How the elements are linked:
from | ~ ! % ^ § $
Zuk | Tik Miz Pem Sil Vem Zem
Pes | Vuz Dob Tiv Goz Lim Tur
Ril | Pid Rof Nat Gof Bur Zon
Rer | Kos Kab Zir Pev Luv Vab
Zem | Sil Bon Vem Div Giz Tes
Giz | Fev Zem Sil Vek Div Sif
Bif | Dit Tos Zun Vor Rom Tar
Nid | Gok Dok Lin Pof Lud Vuf
Ror | Fuv Sif Vek Mag Fub Gom
Vid | Zik Vol Zar Bek Mon Nuf
Doz | Res Fev Vuf Par Vup Fuv
Vor | Tus Rom Vob Dum Zek Baz
Vab | Pev Pid Luv Zis Zaf Tiv
Ver | Bet Fel Gis Kos Zir Rer
Mog | Sel Pul Zef Niz Lis Mib
Pav | Nos Pev Lur Fel Lum Bok
Gom | Mag Lav Fub Kaz Zat Zin
Lis | Nef Mog Sel Buz Niz Gib
Vol | Zar Nef Baz Mon Vid Lom
Fiz | Maf Dor Tev Ziv Ped Nos
Bam | Moz Kef Gib Maf Tev Fiz
Peg | Mib Bup Sep Bam Kef Lef
Ziv | Nak Ped Tuk Peg Bup Gis
Vob | Sif Dit Tes Lav Tus Zek
Fuv | Par Vek Vup Zuk Miz Mag
Lur | Ped Gon Fiz Piz Nos Lum
Piz | Bup Nos Ziv Bet Gis Ver
Zar | Rep Baz Dum Tos Zik Mon
Baz | Dum Nin Zek Zik Zar Vid
Tiv | Zis Gof Zaf Diz Vuz Lim
Zis | Lum Zaf Pav Mef Bok Diz
Vem | Tof Zuk Tik Fev Sil Giz
Vuf | Pof Zil Lud Kub Res Vup
Fom | Bur Zus Ril Dob Zon Gov
Zon | Gof Fom Bur Pes Dob Fas
Lud | Gov Nid Gok Gol Pof Res
Tev | Mut Bam Moz Tuk Maf Ped
Ter | Lim Fas Pes Kob Tur Taf
Vup | Kub Doz Res Pem Par Miz
Zek | Lav Vor Tus Rep Dum Zar
Nuf | Bek Lom Mon Zef Mav Pul
Tes | Div Giv Giz Ror Sif Tus
Bek | Bif Mon Tos Tar Bot Zef
Zus | Ril Kob Rof Zon Fom Gok
Nin | Zek Tar Vor Zar Baz Vol
Dob | Tiv Zon Gof Lim Pes Ter
Zil | Lud Tof Nid Res Vuf Doz
Diz | Mef Vuz Bok Nat Zud Rof
Dum | Gom Zek Lav Zin Rep Zik
Zun | Giv Zin Kaz Vob Dit Rom
Gon | Fiz Kos Dor Nos Lur Pav
Nef | Baz Sel Nin Vid Vol Buz
Mut | Nuf Moz Lom Pul Zur Tuk
Sel | Nin Zef Tar Vol Nef Niz
Bon | Vem Mag Zuk Giz Zem Giv
Bot | Rom Bek Bif Nin Tar Sel
Zat | Bon Gom Mag Giv Kaz Zun
Kon | Zus Taf Kob Gok Lin Nid
Sif | Vek Tes Div Fub Ror Lav
Gib | Buz Mib Niz Mut Moz Tev
Zur | Mav Mut Nuf Mog Pul Nak
Gof | Zaf Bur Vab Vuz Tiv Pes
Lim | Diz Pes Vuz Rof Goz Kob
Lom | Mon Buz Vid Mav Nuf Zur
Buz | Vid Niz Vol Nuf Lom Mut
Nat | Rer Zud Kab Vab Pid Bur
Lum | Piz Pav Nos Ver Fel Mef
Bok | Fel Zis Lum Kab Mef Zud
Dor | Tev Lef Bam Ped Fiz Lur
Pev | Lur Luv Gon Lum Pav Zis
Kob | Rof Tur Goz Fom Zus Lin
Ris | Kon Luz Taf Nid Dok Tof
Pof | Fas Lud Gov Buk Gol Kub
Tur | Goz Ter Lim Zus Kob Kon
Lef | Bam Bet Kef Fiz Dor Gon
Luz | Taf Kub Buk Dok Ris Tik
Mib | Niz Sep Lis Moz Gib Bam
Ped | Tuk Fiz Maf Bup Ziv Piz
Tik | Dok Pem Ris Zil Tof Sil
Mon | Tos Vid Zik Bot Bek Mav
Nak | Mog Tuk Pul Mib Sep Peg
Fub | Miz Ror Fuv Bon Mag Zat
Tos | Zun Zik Zin Rom Bif Bot
Zik | Zin Zar Rep Bif Tos Bek
Buk | Tur Gol Ter Kon Taf Ris
Bet | Kef Gis Peg Dor Lef Kos
Nos | Ziv Lur Ped Gis Piz Fel
Zin | Kaz Rep Zat Dit Zun Bif
Tus | Ror Vob Sif Gom Lav Dum
Sil | Zil Vem Tof Doz Fev Div
Taf | Kob Buk Tur Lin Kon Dok
Gok | Zon Lin Fom Fas Gov Pof
Res | Gol Vuf Pof Luz Kub Par
Moz | Lom Gib Buz Zur Mut Maf
Fev | Vuf Sil Zil Vup Doz Vek
Sep | Lis Nak Mog Gib Mib Kef
Pul | Zef Zur Mav Lis Mog Sep
Rof | Nat Goz Zud Bur Ril Fom
Rep | Zat Dum Gom Zun Zin Tos
Dit | Tes Zun Giv Tus Vob Vor
Lav | Fub Tus Ror Zat Gom Rep
Zef | Tar Mav Bot Nef Sel Lis
Luv | Gon Rer Kos Pav Pev Zaf
Kos | Dor Zir Lef Lur Gon Pev
Kub | Buk Res Gol Ris Luz Pem
Pem | Ris Par Luz Tof Tik Vem
Mef | Ver Bok Fel Rer Kab Nat
Gov | Dob Gok Zon Ter Fas Gol
Bur | Vab Ril Pid Tiv Gof Dob
Lin | Fom Kon Zus Gov Gok Lud
Vek | Vup Div Doz Miz Fuv Fub
Gis | Peg Piz Bup Lef Bet Zir
Mag | Zuk Fub Miz Zem Bon Kaz
Giv | Giz Kaz Zem Sif Tes Vob
Maf | Zur Tev Mut Nak Tuk Ziv
Fel | Gis Lum Piz Zir Ver Kab
Tof | Nid Tik Dok Vuf Zil Fev
Bup | Sep Ziv Nak Kef Peg Bet
Kaz | Zem Zat Bon Tes Giv Dit
Goz | Zud Lim Diz Ril Rof Zus
Par | Luz Vup Kub Tik Pem Zuk
Zaf | Pav Vab Pev Bok Zis Vuz
Zir | Lef Ver Bet Gon Kos Luv
Niz | Vol Lis Nef Lom Buz Moz
Rom | Vob Bif Dit Zek Vor Nin
Gol | Ter Pof Fas Taf Buk Luz
Fas | Pes Gov Dob Tur Ter Buk
Zud | Kab Diz Mef Pid Nat Ril
Kab | Zir Mef Ver Luv Rer Pid
Vuz | Bok Tiv Zis Zud Diz Goz
Mav | Bot Nuf Bek Sel Zef Mog
Pid | Luv Nat Rer Zaf Vab Gof
Dok | Lin Ris Kon Lud Nid Zil
Div | Doz Giz Fev Fuv Vek Ror
Tar | Vor Bot Rom Baz Nin Nef
Kef | Gib Peg Mib Tev Bam Dor
Miz | Pem Fuv Par Vem Zuk Bon
Tuk | Pul Maf Zur Sep Nak Bup

The rows follow the links: the fewer symbols apart two elements are, the more alike their rows tend to be.

Each row is also shifted at random along 10 hidden directions that mean nothing.

Some elements, each with a row of numbers:
Niz
19 18 5 25 -39 19 15 -16 -74 43 30 -1 -80 25 -37 -30 1 -9 -8 21 -10 -55 26 -28 52 5 15 2 -19 -18 -1 -52 6 12 8 -8 18 56 -16 24 -7 7 32 16 -8 -16 0 -37 4 -2 86 -17 -6
Zon
-73 -26 -8 -29 -18 17 -24 37 1 64 -20 -7 -20 -20 21 39 39 13 -10 -19 21 39 -26 -2 7 24 -14 24 29 32 11 -18 -14 -14 6 -15 -25 -8 19 -22 31 -23 3 21 -2 28 -9 6 11 19 -17 34 -16
Gok
53 -1 -7 43 13 -2 33 -2 -32 35 3 1 14 10 -30 21 13 14 -34 -27 -2 72 5 18 1 3 8 -15 48 6 -34 22 -25 -4 0 26 -16 96 7 -14 -20 -21 15 -20 -1 -14 -4 8 6 -2 -6 -18 4
Nin
9 11 12 11 -53 52 -43 -20 6 -13 9 -7 -17 14 -9 -17 -19 -17 12 25 0 -25 21 -23 13 9 -12 -11 -31 -11 4 -15 16 13 -7 5 11 -16 -38 19 -3 11 7 7 3 -8 11 -10 2 -15 18 -4 -21
Lin
54 -16 -13 -22 -34 -39 24 5 -6 0 -15 2 0 -6 -24 40 19 6 -25 -28 15 6 -9 -13 47 5 16 -14 21 16 3 -32 -10 -7 -3 5 -17 34 -41 -11 42 -17 -11 10 0 -18 1 -9 9 -2 65 -2 25
Piz
-50 12 -11 34 -84 40 -45 -24 26 -26 20 -2 35 -2 -20 -30 -27 1 0 2 -16 -29 4 20 8 -3 -13 -28 -12 -35 -10 42 -1 -12 18 10 17 -2 -21 -2 -16 19 -17 -13 -11 -30 9 7 -15 24 -1 -31 -5
Taf
-39 -9 -9 24 11 47 11 3 -55 22 -23 -6 -34 24 -25 7 20 -1 -21 -19 20 39 6 -21 15 30 3 -21 23 20 -16 -12 -23 5 2 11 -25 -14 -19 -12 -4 -18 52 22 0 39 11 -6 16 10 19 13 -21
Bur
69 -9 -24 -16 -48 -28 10 -2 10 12 -14 0 28 -12 4 47 17 18 -20 -23 -7 49 -18 20 32 15 7 -9 49 7 -2 24 -18 -21 7 4 -2 40 17 -15 0 -10 11 2 -5 -7 -20 4 -10 8 32 -10 36
Nid
32 -16 3 -6 -87 24 1 14 29 31 -2 0 16 -28 24 -13 1 5 2 -22 11 5 -27 33 34 -4 7 8 20 14 -6 50 -1 -10 -8 2 -14 -13 25 -23 16 -6 -12 -20 16 11 0 29 1 -12 25 20 -3
Moz
-61 2 0 -28 46 -8 -25 16 -19 36 -8 -5 -52 5 44 4 17 3 20 26 -6 -11 -6 -9 -18 21 -15 37 -8 5 22 -13 3 3 9 -32 12 -40 74 10 -33 5 49 34 -5 48 -20 -14 -7 12 -26 23 6
Zat
-106 -3 11 -20 128 -82 89 9 42 -41 -25 9 45 14 -3 51 -6 -5 -9 13 21 82 36 -34 -16 -9 29 -11 -3 9 3 -21 9 37 -11 25 -24 57 -63 23 3 -14 23 1 15 -69 25 -7 21 -5 25 -8 63
Tuk
40 13 2 1 -9 96 20 -8 -16 37 24 -2 -17 -14 31 -39 -5 -2 16 17 -20 12 -5 13 -6 1 8 26 -4 -5 12 2 8 -15 12 -17 30 -43 9 10 11 27 13 -2 -5 14 -21 -2 -10 2 -5 13 -50
Tof
29 -17 4 -9 16 22 -54 19 -14 31 -19 -9 -47 10 -9 31 27 -4 -11 -11 23 12 -1 -38 -9 32 -28 1 -10 29 5 -55 -10 4 -15 0 -24 -4 -23 -9 14 -22 24 27 -1 24 3 -10 22 -12 -26 23 -20
Vek
-41 -2 11 17 3 15 16 -7 -9 -32 -17 1 5 20 -20 -5 -10 -14 0 0 21 11 18 -16 9 -1 10 -24 0 8 -13 5 1 22 -12 19 -21 -22 -36 3 2 -9 7 -2 14 11 25 5 13 -12 20 6 -9
Mon
-45 9 15 -11 -14 -20 56 1 0 2 13 8 -7 -8 26 -41 -18 -6 24 24 -5 -38 2 18 28 -28 31 24 -9 -10 6 28 22 15 -1 -13 12 -16 37 15 -5 15 -2 -14 15 -1 2 4 -7 -9 53 7 14
Mog
-96 13 14 28 22 8 -22 -5 38 -14 25 1 53 -4 -2 -5 -23 1 9 21 -15 23 17 19 -55 -27 -17 5 -7 -23 -9 23 12 5 6 11 12 43 -6 14 -12 8 -57 -33 -2 -41 8 15 -7 9 -83 -21 -21
Tar
-62 16 19 26 46 21 53 -8 -62 2 11 4 -23 22 -11 -27 -5 -11 10 25 -2 4 24 -4 -11 -23 22 12 10 0 -12 -12 10 22 0 0 4 0 8 22 -2 2 -15 -10 7 27 7 -6 4 -5 -1 6 -42
Pev
-51 2 -8 2 40 -10 81 10 -75 20 15 10 -31 -8 -11 -38 14 7 -4 -12 -6 -44 -15 15 9 -30 36 22 16 -1 0 -22 -5 -14 21 -24 6 -20 23 -7 36 6 -34 -2 -9 28 -7 -8 -3 27 25 6 -30
Vup
3 -5 1 12 15 18 -45 -5 -30 -37 -35 -6 -25 29 -5 -10 0 -13 9 -5 17 -19 0 -14 -16 21 -19 -23 -3 16 -11 14 -11 12 -14 5 -19 -88 22 -11 -31 -11 34 19 6 81 13 5 3 -11 -31 20 -17
Zil
-33 -4 8 58 -28 37 -40 8 -36 48 1 -6 -53 24 -14 -50 -1 -3 -5 -13 14 -27 5 5 11 22 -18 -15 -10 -1 -31 45 -15 15 -7 13 -22 5 47 -18 -65 -13 73 0 9 38 19 11 12 -6 -1 6 -4
Zek
-88 9 16 15 4 -9 -29 -13 33 -69 -10 1 35 13 9 -28 -34 -15 29 22 4 -28 14 10 -28 -17 -10 -15 -20 -13 -9 54 15 24 -9 11 -2 -61 19 8 -37 8 -16 -15 15 23 23 19 -8 -9 -40 0 1
Sil
-7 -12 6 -20 61 -23 14 15 -15 -8 -23 1 -45 13 -3 -1 12 -11 0 -5 26 -24 4 -39 5 13 5 -3 -29 20 10 -44 0 16 -14 -3 -21 -40 -22 -1 10 -10 39 27 7 19 16 -13 20 -12 27 22 14
Kon
-48 -16 -5 0 14 9 -2 18 -13 15 -14 -2 -22 3 -18 7 18 0 -16 -22 23 0 -4 -21 8 15 -3 -10 -5 16 -2 -28 -13 0 -1 3 -26 -9 -32 -15 21 -15 15 16 -1 6 14 -4 18 10 9 13 -6
Bok
-40 5 -9 17 34 -4 69 -3 -29 -29 16 13 32 -14 -14 -43 -8 6 -2 -19 -11 -28 -14 34 -16 -43 30 0 14 -12 -11 18 -5 -18 18 -5 8 -30 2 -13 31 13 -63 -27 -7 7 1 12 -10 25 -13 -8 -29
Lav
-54 1 20 8 32 -30 24 12 7 16 -3 4 -14 8 29 -29 -11 -4 19 15 8 -6 7 12 -1 -7 8 14 -9 0 -9 49 10 27 -12 2 -10 -2 62 5 -52 -2 47 -9 20 15 10 13 4 -17 7 12 31
Lum
-47 3 -21 -13 63 27 52 -20 3 -60 -23 0 87 0 -14 73 9 7 -18 -5 -7 126 8 -3 -42 -5 15 -17 60 13 3 -26 -13 -17 18 12 4 -7 -78 7 58 -2 -61 0 -14 -10 -10 -1 -7 30 -48 -9 -36
Rof
5 -3 -13 10 -67 16 47 -11 -6 -28 1 8 54 -20 -10 -18 -9 7 -6 -28 -4 3 -21 45 26 -29 28 -13 44 -2 -16 51 -8 -19 10 6 -1 -26 -1 -20 35 3 -63 -31 3 13 0 25 -12 12 23 -4 -22
Div
42 -3 17 4 -52 71 10 0 16 3 -1 0 9 -14 33 -47 -17 -11 23 -1 9 0 -12 26 10 -9 9 8 0 12 -6 53 11 5 -15 3 -5 -73 18 -7 6 8 -2 -22 23 38 5 30 1 -28 5 30 -36
Sif
34 -2 13 -14 16 -28 31 4 14 1 -15 3 5 2 31 6 -4 -3 12 8 6 28 1 10 8 0 13 10 12 12 -3 36 6 17 -17 4 -8 -3 42 4 -27 -6 34 -6 19 15 -2 12 1 -27 20 13 30
Zur
9 21 -10 14 34 21 0 -25 -62 -4 -5 -5 -62 41 -9 -16 -2 -10 5 26 -13 -17 24 -33 11 33 2 -13 -16 -12 4 -21 -6 11 10 -8 20 -27 12 22 -53 14 93 39 -11 32 -6 -34 -6 7 38 -8 11
Gof
-15 5 -19 41 11 14 27 -13 -8 -6 -2 2 36 10 -25 0 -4 11 -24 -22 -7 54 7 16 -2 9 7 -33 28 -12 -25 43 -24 -8 15 23 -5 36 -11 -12 -30 -2 34 -10 -7 -18 4 7 -3 22 1 -26 16
Tev
-26 14 -11 19 -104 67 -103 -34 57 -47 1 -11 51 4 4 0 -32 -4 14 18 -18 5 6 13 -10 20 -39 -30 -9 -28 0 54 2 -10 11 10 23 -41 -13 5 -34 21 -4 0 -8 -5 1 11 -24 13 -40 -21 -11
Zef
-26 14 19 24 -12 60 3 -1 -34 40 36 -1 -47 4 -7 -50 -9 -11 11 24 -6 -40 15 -9 2 -12 3 20 -29 -13 2 -28 18 8 3 -9 15 7 -10 19 9 14 -9 -5 0 -7 4 -11 5 -5 7 3 -48
Maf
-1 14 -4 16 -30 28 -26 -11 -7 19 18 -4 -11 2 17 -26 -10 3 12 16 -21 -15 -1 19 -2 6 -10 10 -2 -19 -1 32 2 -7 12 -10 23 -5 48 6 -38 16 21 -1 -6 12 -14 0 -17 8 -12 -8 -4
Fub
-58 -28 20 -60 -34 -6 -56 41 36 51 -21 -10 -38 -17 30 57 32 -5 8 10 36 8 -11 -35 14 20 -24 37 -9 39 30 -62 16 12 -20 -18 -27 -4 -12 1 50 -25 -19 27 13 8 3 -4 23 -16 -3 47 -9
Pem
-40 -17 1 -28 -7 47 10 10 38 -15 -35 -3 12 -7 30 6 0 -10 10 -6 28 39 -6 -14 13 23 6 -7 -4 26 11 15 1 8 -10 5 -23 -88 -32 -9 19 -3 39 17 17 23 15 14 13 -7 23 36 -1
Zaf
-5 -6 0 12 -4 32 -32 15 14 23 38 0 23 -31 -30 0 9 8 -17 -23 -5 -14 -14 7 -41 -27 -20 11 -11 -6 1 -51 0 -29 10 -2 2 47 -60 -14 72 1 -111 -25 -19 -50 -2 5 7 19 -77 -11 -62
Gib
-24 6 13 -20 36 77 49 12 -9 35 36 3 -25 -26 16 -37 1 -7 13 18 -4 -13 0 -16 -14 -21 18 41 -34 0 28 -70 23 -9 10 -24 21 -30 -59 18 77 25 -44 -1 -5 -28 -5 -13 10 7 1 19 -66

From each start, follow one symbol. Which element do you reach?
Answer with the element's name.
---
-31 -1 1 33 -13 35 -16 20 8 67 37 1 26 -31 14 -26 5 21 -5 -16 -18 20 -22 56 -40 -22 -16 29 23 -9 -17 46 -8 -26 15 -4 6 50 55 -22 -4 1 -49 -40 -8 -10 -16 30 -8 19 -87 -3 -39
$ -> Nat
---
-12 -10 -2 20 13 -41 -30 10 21 -16 2 3 34 -8 -21 1 0 9 -13 -29 3 -15 -12 20 -32 -16 -18 -13 1 -4 -18 21 -11 -9 -2 13 -16 27 7 -24 -3 -12 -46 -23 -3 -12 10 19 1 6 -60 -13 5
~ -> Pes
---
58 -3 -17 -6 -16 30 40 0 -30 13 0 3 -6 -14 9 -21 10 8 -5 -22 -7 -3 -24 21 20 1 20 5 21 6 1 12 -12 -24 11 -12 7 -43 16 -17 21 8 5 1 -5 30 -17 4 -8 12 27 10 -17
$ -> Goz
---
-60 -6 -26 -23 2 -54 -38 0 11 -30 -23 -2 3 5 -2 29 9 9 -5 -7 -2 -23 -11 -8 2 21 -15 -15 -1 -7 12 -1 -14 -11 15 -11 1 -26 16 -9 -18 -2 19 30 -15 11 -4 -11 -11 32 0 -9 42
! -> Rer
---
8 7 8 -34 23 -90 62 -10 23 -57 -11 11 30 0 18 11 -17 -6 17 20 -4 -14 8 5 20 -27 34 4 2 -5 9 17 20 19 -9 -2 7 -3 16 19 -5 7 -13 -9 14 -13 1 -2 -10 -17 52 -6 54
% -> Rep
---
-11 14 -11 31 -38 81 -33 -20 13 19 18 -9 19 6 -11 6 -9 4 -11 10 -17 55 17 -1 -7 22 -17 -16 3 -19 -5 7 -7 -11 17 13 18 38 -39 9 -16 12 23 1 -15 -37 -5 -5 -5 18 -17 -23 -19
§ -> Ped
---
-8 15 -14 32 -8 26 -9 -27 -10 -54 25 3 12 7 -52 -41 -24 -7 -9 -6 -14 -65 14 -12 -6 -14 0 -36 -40 -36 -3 -27 -1 -13 18 7 20 -12 -80 3 20 24 -35 -3 -21 -41 15 -15 -5 25 6 -37 -19
~ -> Fiz
---
-54 -7 -10 45 -63 -20 -84 -1 -32 -3 6 -5 -35 23 -80 -3 8 -1 -31 -27 14 -80 8 -26 20 11 -32 -42 -22 -15 -21 -36 -18 -1 5 14 -21 51 -44 -18 -2 -20 -20 11 -16 -17 28 -15 13 21 5 -28 -1
! -> Zus
---
29 -7 9 3 24 -69 57 15 -47 16 -5 10 -26 4 -5 -13 11 3 -4 -15 10 -29 -10 16 21 -24 26 13 23 15 -17 12 -3 12 -13 -2 -20 22 58 -11 -6 -18 -7 -15 14 33 2 7 6 -18 31 11 16
§ -> Pem
---
3 5 4 32 7 -13 -24 -20 -13 -45 -17 -2 -18 42 -39 -8 -16 -16 -7 3 15 -22 31 -34 12 18 -8 -46 -26 -7 -18 0 -5 28 -14 26 -15 2 -34 7 -44 -8 55 13 6 0 29 -11 11 -16 30 -16 28
! -> Bon
---
-49 0 22 -1 -14 5 -40 13 10 44 14 -7 -20 1 3 23 7 -3 4 26 4 12 14 -15 -10 -1 -20 25 -7 4 5 -32 15 15 -8 -2 -2 61 0 17 4 -11 -23 -2 4 -21 2 -5 10 -11 -28 6 -18
§ -> Zar
---
-24 -15 0 5 7 -26 -11 13 12 9 -20 -3 21 4 -9 45 15 7 -18 -18 17 56 -1 1 -7 9 -10 -10 30 19 -15 11 -14 5 -9 17 -28 44 1 -14 -5 -27 0 -4 6 -1 7 12 10 -2 -24 3 13
§ -> Dok
---
-16 4 18 2 -46 -24 -30 3 -6 27 6 -4 -15 6 7 17 2 -1 10 23 0 -2 7 7 11 -7 -10 19 17 2 -5 8 11 16 -10 -3 -1 49 47 12 -19 -12 -20 -9 10 11 -3 3 -3 -18 -5 3 -1
$ -> Bot
---
-44 -9 -20 -22 3 -25 37 7 2 2 -17 3 35 -14 10 42 18 17 -12 -16 -1 54 -17 19 7 0 15 4 50 11 3 13 -14 -17 15 -5 -5 8 14 -11 20 -8 -17 2 -5 6 -14 6 -8 26 5 3 12
§ -> Zaf
---
99 -14 -20 -31 -46 48 -3 -1 39 5 -20 -5 16 -19 20 24 8 4 -9 -24 7 45 -19 -6 30 35 1 -14 6 16 16 2 -11 -21 0 3 -3 -38 -42 -15 26 3 43 18 -1 -9 -11 2 2 -2 41 11 13
% -> Goz
---
-35 -10 22 4 27 -20 15 22 7 2 10 6 -10 -9 -7 -34 -4 -9 5 -8 19 -49 -2 -2 -10 -29 6 10 -30 6 -4 -12 13 13 -15 2 -21 -4 -14 -7 26 -6 -40 -19 13 -10 24 11 18 -15 -10 13 -13
~ -> Tik
---
-68 17 -12 17 67 23 45 -18 -7 -19 -6 1 38 15 6 12 -8 5 -2 14 -17 82 19 6 -31 6 11 -10 26 -11 -7 27 -9 0 19 9 14 4 -1 14 -31 11 35 1 -8 -5 -8 -2 -11 25 -24 -16 3
$ -> Bet
---
10 -2 14 -31 -25 -46 -44 -1 64 -43 -16 -1 44 -10 40 22 -16 -4 29 19 0 -3 -8 20 -18 -11 -17 11 1 4 8 44 18 11 -17 -2 1 -33 47 5 -18 0 -33 -13 16 18 -3 22 -13 -25 -40 10 21
$ -> Tos
